Below are the code and all the weights of a small trained network. Each question names an input and a target symbol and asks about switching units off, where a switched-off unit gives its printed mean instead of its output.

import numpy as np


def w(rows, s, z=0):
    codes = np.array(rows[::2]) - 128.0
    scale = np.full(codes.shape[1], s)
    scale[-1] = z or s
    return codes * scale


def f(y):
    return y / 2 * (1 + np.tanh(0.7978845608 * (y + 0.044715 * y**3)))


def softmax(a):
    e = np.exp(a - a.max(-1, keepdims=True))
    return e / e.sum(-1, keepdims=True)


def log_softmax(a):
    a = a - a.max(-1, keepdims=True)
    return a - np.log(np.exp(a).sum(-1, keepdims=True))


def net(x, mask):
    ids = ['ΔΠΨΩαβγλξτφ'.index(c) for c in x.split()]
    T = len(ids)
    res = E[ids] + P[:T]
    u = 0
    for l in range(2):
        r = res
        for j in range(2):
            rows = slice(2 * j, 2 * j + 2)
            q, k, v = (r @ M[l][rows].T for M in (Q, K, V))
            z = softmax(np.where(np.tri(T) > 0, q @ k.T / 2**0.5, -1e9)) @ v
            o = O[l][rows]
            res = res + np.where(mask[u + j], z, o[:, -1]) @ o[:, :-1]
        u += 2
        y = f(res @ A[l][:, :-1].T + A[l][:, -1])
        res = res + np.where(mask[u : u + 8], y, B[l][:, -1]) @ B[l][:, :-1]
        u += 8
    return log_softmax(res[-1] @ U[:, :-1].T + U[:, -1])


Q, K, V, O, A, B = {}, {}, {}, {}, {}, {}
E = w([
[163,132,243,192],'Δ',
[64,159,126,41],'Π',
[194,184,121,110],'Ψ',
[102,149,169,119],'Ω',
[56,88,196,124],'α',
[172,106,61,114],'β',
[159,185,159,116],'γ',
[136,245,66,9],'λ',
[61,144,79,104],'ξ',
[52,88,108,120],'τ',
[165,186,202,198],'φ',
],0.013)
P = w([
[64,245,208,194],'0',
[137,173,114,81],'1',
[157,183,143,90],'2',
[155,158,150,88],'3',
[164,139,148,78],'4',
[150,127,118,66],'5',
[159,142,123,81],'6',
[158,154,165,100],'7',
[157,137,78,63],'8',
],0.011)
Q[0] = w([
[155,140,122,45],'0.h1',
[126,72,36,202],'0.h1',
[4,134,51,1],'0.h2',
[72,218,123,80],'0.h2',
],0.008)
K[0] = w([
[183,116,202,140],'0.h1',
[163,92,68,68],'0.h1',
[250,132,119,146],'0.h2',
[93,214,159,190],'0.h2',
],0.012)
V[0] = w([
[219,88,237,194],'0.h1',
[130,81,214,146],'0.h1',
[212,164,78,171],'0.h2',
[89,120,180,2],'0.h2',
],0.0099)
O[0] = w([
[166,145,32,132,254],'0.h1',
[68,127,1,154,183],'0.h1',
[238,121,139,152,140],'0.h2',
[122,150,54,42,183],'0.h2',
],0.009,0.0048)
A[0] = w([
[131,62,237,168,250],'0.n1',
[37,179,118,157,11],'0.n2',
[106,142,33,154,39],'0.n3',
[195,194,255,222,219],'0.n4',
[203,115,83,130,1],'0.n5',
[198,155,80,116,129],'0.n6',
[202,162,105,59,39],'0.n7',
[121,205,60,95,120],'0.n8',
],0.0077,0.005)
B[0] = w([
[102,254,58,100,139],'0.n1',
[127,31,146,134,129],'0.n2',
[152,85,182,134,162],'0.n3',
[46,133,52,81,188],'0.n4',
[192,241,198,142,136],'0.n5',
[37,6,172,122,218],'0.n6',
[71,182,132,155,195],'0.n7',
[128,65,163,115,254],'0.n8',
],0.0072,0.0076)
Q[1] = w([
[137,98,97,255],'1.h1',
[71,143,24,69],'1.h1',
[233,169,48,181],'1.h2',
[167,190,37,88],'1.h2',
],0.0072)
K[1] = w([
[206,93,54,121],'1.h1',
[80,168,254,103],'1.h1',
[112,157,227,101],'1.h2',
[24,121,200,176],'1.h2',
],0.0078)
V[1] = w([
[36,23,238,136],'1.h1',
[75,29,53,254],'1.h1',
[62,202,223,43],'1.h2',
[118,246,125,213],'1.h2',
],0.0077)
O[1] = w([
[162,124,148,246,178],'1.h1',
[170,135,46,165,100],'1.h1',
[63,136,166,159,255],'1.h2',
[90,97,75,70,151],'1.h2',
],0.012,0.0069)
A[1] = w([
[101,211,176,134,61],'1.n1',
[174,158,197,87,160],'1.n2',
[171,188,150,64,37],'1.n3',
[230,119,69,104,133],'1.n4',
[142,49,184,253,16],'1.n5',
[117,117,114,28,223],'1.n6',
[142,95,221,151,3],'1.n7',
[163,161,185,105,106],'1.n8',
],0.0078,0.0041)
B[1] = w([
[161,75,127,131,181],'1.n1',
[55,104,38,164,152],'1.n2',
[194,137,145,141,136],'1.n3',
[117,82,140,131,172],'1.n4',
[253,175,129,96,208],'1.n5',
[200,217,114,183,244],'1.n6',
[111,113,108,36,159],'1.n7',
[111,118,54,119,138],'1.n8',
],0.0078,0.011)
U = w([
[167,2,35,162,127],'Δ',
[156,107,131,208,157],'Π',
[202,192,81,64,167],'Ψ',
[87,5,120,219,146],'Ω',
[234,100,206,126,78],'α',
[181,165,76,94,101],'β',
[182,152,81,198,99],'γ',
[101,66,94,75,3],'λ',
[128,84,90,204,153],'ξ',
[189,104,20,108,139],'τ',
[235,116,92,20,169],'φ',
],0.0066,0.0054)

Each question gives the input, a string of symbols that net reads in full, and the target symbol t.
The units are the heads (2 rows each of Q, K, V and O) and the neurons (one row each of A and B). Each row of codes is followed by its name. A weight is (code - 128) times the scale printed after its matrix; where a second scale follows, it is the last column's (O, A, B and U).
mask holds one flag per unit, layer by layer, with each layer's heads first. A switched-off unit (its flag False) gives its mean, the last column of its rows in O or B, instead of its output. The means were averaged over made-up inputs and are rounded, as every weight is.
A unit's drop is (log p(t) with every unit on - log p(t) with that unit switched off) / (log p(t) with every unit on - log p(t) with every unit switched off).
The circuit of an input: a set's keep is (log p(t) with only the set's units on - log p(t) with every unit switched off) / (log p(t) with every unit on - log p(t) with every unit switched off). Starting from the 12 units with the biggest drops (on a tie, the unit counted first), units are removed one at a time, each time the one whose removal leaves the highest keep (on an exact tie, the one counted first), for as long as the keep stays at least 0.8.
circuit, biggest first: the units of the circuit, biggest drop first
unit that matters most: the unit with the biggest drop
k most important neurons: the k neurons with the biggest drops, biggest first
top k neurons in layer l: the k neurons of layer l with the biggest drops, biggest first
input Π ξ γ, target α: circuit, biggest first : [1.h1 0.h1]
input λ γ ξ Π, target λ: 3 most important neurons : [1.n2 1.n7 1.n5]
input Ψ φ φ Ψ ξ Ψ Π τ α, target Ψ: unit that matters most : 1.h1
input β τ Δ, target Ψ: top 4 neurons in layer 0 : [0.n6 0.n1 0.n8 0.n3]
input α Π ξ β, target γ: circuit, biggest first : [1.h1 0.h2]
input Π λ τ, target α: circuit, biggest first : [1.h1 1.n5 0.h1]
input Π φ φ Ω γ φ ξ, target α: circuit, biggest first : [1.h1 0.h1 1.n5]
input ξ τ γ α, target Ω: top 2 neurons in layer 0 : [0.n1 0.n6]
input Δ β Ψ Δ ξ Ψ, target Δ: circuit, biggest first : [0.h1 0.n6 0.n8]
input Π τ Π Π α Ω, target α: circuit, biggest first : [1.h1 1.n5 0.h1]
input Π Ω ξ ξ Ω τ λ β, target α: 2 most important neurons : [1.n5 0.n2]
input λ φ φ Π Ω Ψ Ψ φ λ, target λ: 2 most important neurons : [1.n2 1.n5]
input Π Ω γ γ Ψ φ Ψ α, target α: circuit, biggest first : [1.h1 0.h1 1.n5]
input φ γ Δ, target τ: circuit, biggest first : [0.h1 1.h2]
input α τ Ψ φ Ψ λ ξ ξ Π, target γ: 2 most important neurons : [0.n2 1.n5]
input ξ λ φ Ω Δ γ, target Ω: top 2 neurons in layer 1 : [1.n5 1.n6]
input ξ φ Ψ Δ Π Δ Ψ Δ, target Ω: 4 most important neurons : [0.n6 0.n1 1.n5 1.n6]
input Ψ α γ α, target Ψ: unit that matters most : 0.n6
input Δ Ψ φ Π, target Δ: 4 most important neurons : [0.n6 0.n3 0.n8 1.n4]
input α τ γ Δ φ Δ, target γ: circuit, biggest first : [0.h2 1.h1 0.n2 1.n5]
input ξ Ψ Ψ Ψ Ψ Ω λ Ω, target Ω: top 4 neurons in layer 0 : [0.n1 0.n6 0.n2 0.n8]
